Here is a tiny trained network, its code and every weight. The questions are about switching its units off for an input and a class, where a switched-off unit gives its printed mean instead of its output.

import numpy as np


def w(rows, s, z=0):
    codes = np.array(rows[::2]) - 128.0
    scale = np.full(codes.shape[1], s)
    scale[-1] = z or s
    return codes * scale


def norm(h):
    return h / np.sqrt((h * h).mean(-1, keepdims=True) + 1e-5)


def f(y):
    return y / 2 * (1 + np.tanh(0.7978845608 * (y + 0.044715 * y**3)))


def log_softmax(a):
    a = a - a.max(-1, keepdims=True)
    return a - np.log(np.exp(a).sum(-1, keepdims=True))


def net(x, mask):
    res = np.array(x, float).reshape(1, 8) / 4 @ E
    u = 0
    for l in range(2):
        y = f(norm(res) @ A[l][:, :-1].T + A[l][:, -1])
        res = res + np.where(mask[u : u + 4], y, B[l][:, -1]) @ B[l][:, :-1]
        u += 4
    return log_softmax(norm(res)[-1] @ U[:, :-1].T + U[:, -1])


A, B = {}, {}
E = w([
[134,129,124,121,141],'x0',
[20,230,249,75,1],'x1',
[120,106,124,119,128],'x2',
[233,253,134,155,110],'x3',
[180,72,232,169,167],'x4',
[87,213,131,196,237],'x5',
[132,138,130,137,124],'x6',
[136,147,130,123,131],'x7',
],0.0055)
A[0] = w([
[178,99,73,149,187,29],'0.n0',
[206,169,162,255,134,248],'0.n1',
[90,171,23,105,106,66],'0.n2',
[62,153,120,192,191,107],'0.n3',
],0.012,0.0015)
B[0] = w([
[54,170,161,168,66,234],'0.n0',
[158,111,155,119,118,254],'0.n1',
[173,27,248,164,175,206],'0.n2',
[172,146,67,23,186,195],'0.n3',
],0.011,0.0061)
A[1] = w([
[143,106,50,249,157,79],'1.n0',
[149,75,93,108,80,2],'1.n1',
[147,74,96,105,38,87],'1.n2',
[168,126,35,204,121,53],'1.n3',
],0.012,0.0018)
B[1] = w([
[45,124,123,98,32,240],'1.n0',
[186,189,69,81,154,165],'1.n1',
[154,144,40,134,203,252],'1.n2',
[132,237,104,192,1,167],'1.n3',
],0.0097,0.0031)
U = w([
[21,215,122,128,2,143],'0',
[173,188,41,71,173,109],'1',
[131,114,124,123,111,239],'2',
[142,53,196,160,133,3],'3',
],0.01,0.0035)

Each question gives the input, the list of numbers given to net, and the class t.
The units are the neurons (one row each of A and B). Each row of codes is followed by its name. A weight is (code - 128) times the scale printed after its matrix; where a second scale follows, it is the last column's (A, B and U).
mask holds one flag per neuron, layer by layer. A switched-off neuron (its flag False) gives its mean, the last column of its row in B, instead of its output. The means were averaged over made-up inputs and are rounded, as every weight is.
A unit's drop is (log p(t) with every unit on - log p(t) with that unit switched off) / (log p(t) with every unit on - log p(t) with every unit switched off).
The circuit of an input: a set's keep is (log p(t) with only the set's units on - log p(t) with every unit switched off) / (log p(t) with every unit on - log p(t) with every unit switched off). Starting from all 8 units, units are removed one at a time, each time the one whose removal leaves the highest keep (on an exact tie, the one counted first), for as long as the keep stays at least 0.8.
units of the circuit, in order: the units of the circuit, biggest drop first
top k neurons: the k neurons with the biggest drops, biggest first
top k neurons in layer l: the k neurons of layer l with the biggest drops, biggest first
drop when u is switched off: that unit's drop, to one decimal
input [-7,-3,2,5,3,-7,1,-5], class 1: units of the circuit, in order	0.n2; 1.n2
input [-7,2,7,4,-2,5,0,-5], class 1: units of the circuit, in order	0.n3
input [-5,2,-6,5,4,-6,-3,-6], class 1: top 3 neurons	0.n2; 0.n0; 1.n2
input [8,2,0,1,4,4,-6,6], class 1: top 3 neurons	0.n3; 0.n2; 0.n0
input [1,-3,-6,3,3,-1,1,-5], class 0: top 3 neurons	0.n0; 0.n2; 0.n3
input [-8,-7,6,-4,-5,0,5,7], class 0: top 2 neurons in layer 0	0.n0; 0.n1
input [5,-3,7,2,1,2,7,8], class 0: top 2 neurons	0.n0; 0.n2
input [-3,3,-8,7,-5,-7,4,-8], class 1: units of the circuit, in order	0.n0; 1.n2
input [7,6,0,7,-7,-6,-3,-6], class 2: units of the circuit, in order	0.n0; 0.n2
input [-8,2,3,4,4,6,-4,5], class 1: top 2 neurons	0.n3; 0.n2
input [-7,1,6,-3,-7,-8,-8,7], class 1: top 3 neurons	1.n2; 1.n1; 0.n0
input [-7,7,5,-5,-4,8,-2,5], class 1: units of the circuit, in order	0.n3; 0.n0
input [-2,-8,-6,2,-2,6,6,4], class 0: top 2 neurons	0.n0; 1.n0
input [1,-1,7,-3,-8,-7,5,-1], class 3: top 2 neurons	0.n2; 0.n3
input [4,-2,1,2,-4,3,3,4], class 3: units of the circuit, in order	0.n2
input [-2,3,-5,-4,-7,-5,-2,3], class 3: top 2 neurons	0.n2; 0.n3
input [1,-4,1,2,2,1,8,-2], class 0: top 2 neurons	0.n2; 0.n0
input [-4,2,-1,1,4,7,-1,7], class 1: top 2 neurons in layer 0	0.n3; 0.n2
input [-6,-7,-2,-6,-2,3,5,-8], class 0: drop when 0.n2 is switched off	0.0
input [-2,3,-8,-7,-5,0,3,-8], class 2: drop when 0.n0 is switched off	0.1
